Below are the code and all the weights of a small trained network. Each question names an input and a target symbol and asks about switching units off, where a switched-off unit gives its printed mean instead of its output.

import numpy as np


def w(rows, s, z=0):
    codes = np.array(rows[::2]) - 128.0
    scale = np.full(codes.shape[1], s)
    scale[-1] = z or s
    return codes * scale


def norm(h):
    return h / np.sqrt((h * h).mean(-1, keepdims=True) + 1e-5)


def f(y):
    return y / 2 * (1 + np.tanh(0.7978845608 * (y + 0.044715 * y**3)))


def softmax(a):
    e = np.exp(a - a.max(-1, keepdims=True))
    return e / e.sum(-1, keepdims=True)


def log_softmax(a):
    a = a - a.max(-1, keepdims=True)
    return a - np.log(np.exp(a).sum(-1, keepdims=True))


def net(x, mask):
    ids = ['βγδεζηθμξπστφψω'.index(c) for c in x.split()]
    T = len(ids)
    res = E[ids] + P[:T]
    u = 0
    for l in range(3):
        q, k, v = (norm(res) @ M[l].T for M in (Q, K, V))
        z = softmax(np.where(np.tri(T) > 0, q @ k.T / 2**0.5, -1e9)) @ v
        res = res + np.where(mask[u], z, O[l][:, -1]) @ O[l][:, :-1]
        u += 1
        y = f(norm(res) @ A[l][:, :-1].T + A[l][:, -1])
        res = res + np.where(mask[u : u + 4], y, B[l][:, -1]) @ B[l][:, :-1]
        u += 4
    return log_softmax(norm(res)[-1] @ U[:, :-1].T + U[:, -1])


Q, K, V, O, A, B = {}, {}, {}, {}, {}, {}
E = w([
[220,110,188,159],'β',
[145,95,93,78],'γ',
[114,158,156,96],'δ',
[123,88,133,190],'ε',
[96,154,130,22],'ζ',
[248,239,45,107],'η',
[238,148,82,113],'θ',
[96,167,80,164],'μ',
[92,85,128,131],'ξ',
[131,43,100,61],'π',
[95,66,127,58],'σ',
[160,68,115,191],'τ',
[215,152,106,166],'φ',
[143,57,128,201],'ψ',
[137,199,166,184],'ω',
],0.016)
P = w([
[125,2,80,100],'0',
[150,60,86,122],'1',
[135,88,114,110],'2',
[146,95,137,164],'3',
[98,98,142,115],'4',
[84,94,163,115],'5',
[65,109,177,135],'6',
[88,93,159,125],'7',
[117,86,125,128],'8',
],0.0069)
Q[0] = w([
[133,117,154,2],'0.h0',
[38,78,67,121],'0.h0',
],0.0063)
K[0] = w([
[7,144,119,229],'0.h0',
[1,144,225,167],'0.h0',
],0.0048)
V[0] = w([
[154,7,80,114],'0.h0',
[2,115,16,202],'0.h0',
],0.0047)
O[0] = w([
[216,128,96,92,253],'0.h0',
[10,87,128,150,34],'0.h0',
],0.011,0.003)
A[0] = w([
[139,14,110,88,27],'0.n0',
[162,70,93,116,44],'0.n1',
[254,68,219,95,41],'0.n2',
[93,103,67,35,2],'0.n3',
],0.006,0.00043)
B[0] = w([
[28,61,20,166,162],'0.n0',
[254,109,107,40,155],'0.n1',
[45,119,118,105,254],'0.n2',
[186,87,182,169,147],'0.n3',
],0.0065,0.0069)
Q[1] = w([
[91,78,212,134],'1.h0',
[66,239,36,255],'1.h0',
],0.0076)
K[1] = w([
[96,81,180,122],'1.h0',
[69,155,11,149],'1.h0',
],0.011)
V[1] = w([
[82,207,1,92],'1.h0',
[188,76,94,223],'1.h0',
],0.0079)
O[1] = w([
[51,116,2,192,2],'1.h0',
[128,107,177,214,220],'1.h0',
],0.0071,0.0048)
A[1] = w([
[9,118,131,166,252],'1.n0',
[142,95,182,168,118],'1.n1',
[190,158,129,112,247],'1.n2',
[66,123,156,108,161],'1.n3',
],0.013,0.0047)
B[1] = w([
[232,98,126,254,162],'1.n0',
[156,122,101,26,181],'1.n1',
[43,30,147,137,254],'1.n2',
[176,97,21,225,135],'1.n3',
],0.0074,0.0085)
Q[2] = w([
[211,67,119,19],'2.h0',
[214,57,18,2],'2.h0',
],0.0063)
K[2] = w([
[255,204,137,152],'2.h0',
[71,223,90,91],'2.h0',
],0.0082)
V[2] = w([
[2,87,227,169],'2.h0',
[114,127,150,249],'2.h0',
],0.0083)
O[2] = w([
[254,80,85,128,4],'2.h0',
[102,168,118,148,66],'2.h0',
],0.0082,0.0032)
A[2] = w([
[53,232,58,27,252],'2.n0',
[136,82,57,1,54],'2.n1',
[157,84,247,51,137],'2.n2',
[78,102,115,140,111],'2.n3',
],0.0083,0.0037)
B[2] = w([
[69,80,162,144,141],'2.n0',
[142,250,144,139,155],'2.n1',
[215,93,161,165,247],'2.n2',
[116,112,62,175,130],'2.n3',
],0.014,0.011)
U = w([
[236,82,226,113,167],'β',
[134,167,47,47,132],'γ',
[117,182,167,151,69],'δ',
[123,144,149,174,61],'ε',
[62,191,180,50,179],'ζ',
[2,65,174,128,209],'η',
[165,214,97,130,101],'θ',
[134,150,57,243,253],'μ',
[139,118,135,141,77],'ξ',
[139,100,69,61,42],'π',
[134,91,63,60,43],'σ',
[127,141,119,149,65],'τ',
[117,71,103,105,36],'φ',
[125,88,107,154,24],'ψ',
[127,140,156,164,11],'ω',
],0.0089,0.0051)

Each question gives the input, a string of symbols that net reads in full, and the target symbol t.
The units are the heads (2 rows each of Q, K, V and O) and the neurons (one row each of A and B). Each row of codes is followed by its name. A weight is (code - 128) times the scale printed after its matrix; where a second scale follows, it is the last column's (O, A, B and U).
mask holds one flag per unit, layer by layer, with each layer's heads first. A switched-off unit (its flag False) gives its mean, the last column of its rows in O or B, instead of its output. The means were averaged over made-up inputs and are rounded, as every weight is.
A unit's drop is (log p(t) with every unit on - log p(t) with that unit switched off) / (log p(t) with every unit on - log p(t) with every unit switched off).
The circuit of an input: a set's keep is (log p(t) with only the set's units on - log p(t) with every unit switched off) / (log p(t) with every unit on - log p(t) with every unit switched off). Starting from the 12 units with the biggest drops (on a tie, the unit counted first), units are removed one at a time, each time the one whose removal leaves the highest keep (on an exact tie, the one counted first), for as long as the keep stays at least 0.8.
units of the circuit, in order: the units of the circuit, biggest drop first
top k neurons: the k neurons with the biggest drops, biggest first
top k neurons in layer l: the k neurons of layer l with the biggest drops, biggest first
drop when u is switched off: that unit's drop, to one decimal
input σ ζ γ η γ, target η: units of the circuit, in order	2.h0
input ζ β φ μ δ, target μ: units of the circuit, in order	0.h0, 1.n3, 1.n0
input β η τ, target η: units of the circuit, in order	2.h0, 2.n2
input ζ σ η ζ ζ, target η: units of the circuit, in order	2.n0, 1.h0
input ζ μ ε β ζ μ δ ω θ, target μ: top 3 neurons	1.n2, 1.n1, 2.n3
input ζ γ ε ζ, target ζ: top 3 neurons	2.n1, 0.n3, 0.n2
input β ψ γ γ β θ μ, target μ: top 2 neurons	1.n0, 2.n2
input β μ ε, target μ: units of the circuit, in order	0.n0, 1.h0, 1.n2, 2.n2
input ζ β ψ ω μ β ξ, target μ: top 2 neurons in layer 1	1.n3, 1.n0
input γ φ ε, target μ: units of the circuit, in order	1.h0, 1.n2, 2.n2
input β σ γ ω β μ σ, target μ: top 2 neurons in layer 0	0.n0, 0.n1
input ψ β μ σ δ, target μ: top 2 neurons in layer 1	1.n3, 1.n2
input ζ β μ ζ τ, target μ: top 2 neurons	0.n0, 1.n2
input μ β ψ μ φ, target μ: units of the circuit, in order	1.h0
input τ ε ψ μ σ β ω μ θ, target μ: top 3 neurons in layer 2	2.n2, 2.n1, 2.n3
input μ τ γ, target μ: top 2 neurons	0.n0, 1.n2
input γ μ ψ, target μ: top 2 neurons in layer 1	1.n2, 1.n0
input σ ψ ζ γ σ ζ, target ζ: top 2 neurons	2.n1, 0.n0
input μ ψ β ψ ζ φ η π γ, target η: top 3 neurons	0.n0, 1.n0, 2.n2
input ψ μ θ μ φ ζ, target μ: top neuron	1.n0
input ζ τ ε γ, target γ: top 2 neurons in layer 1	1.n2, 1.n0
input η γ σ, target η: top 2 neurons in layer 2	2.n2, 2.n0
input μ σ ζ μ ψ ψ, target μ: top 2 neurons in layer 1	1.n0, 1.n2
input δ ω η ε ζ ζ π, target η: top 2 neurons	2.n2, 0.n2
input β π ψ μ β θ τ σ η, target η: top 2 neurons in layer 2	2.n0, 2.n2
input θ β β ε η δ γ σ, target η: drop when 1.n0 is switched off	-0.1
input δ ζ μ ζ μ δ π, target μ: top neuron	1.n0
input β ζ β η ζ, target η: drop when 0.h0 is switched off	0.3
input ζ σ β ψ μ ξ, target μ: drop when 0.h0 is switched off	0.2
input σ μ ζ, target μ: drop when 0.h0 is switched off	0.9
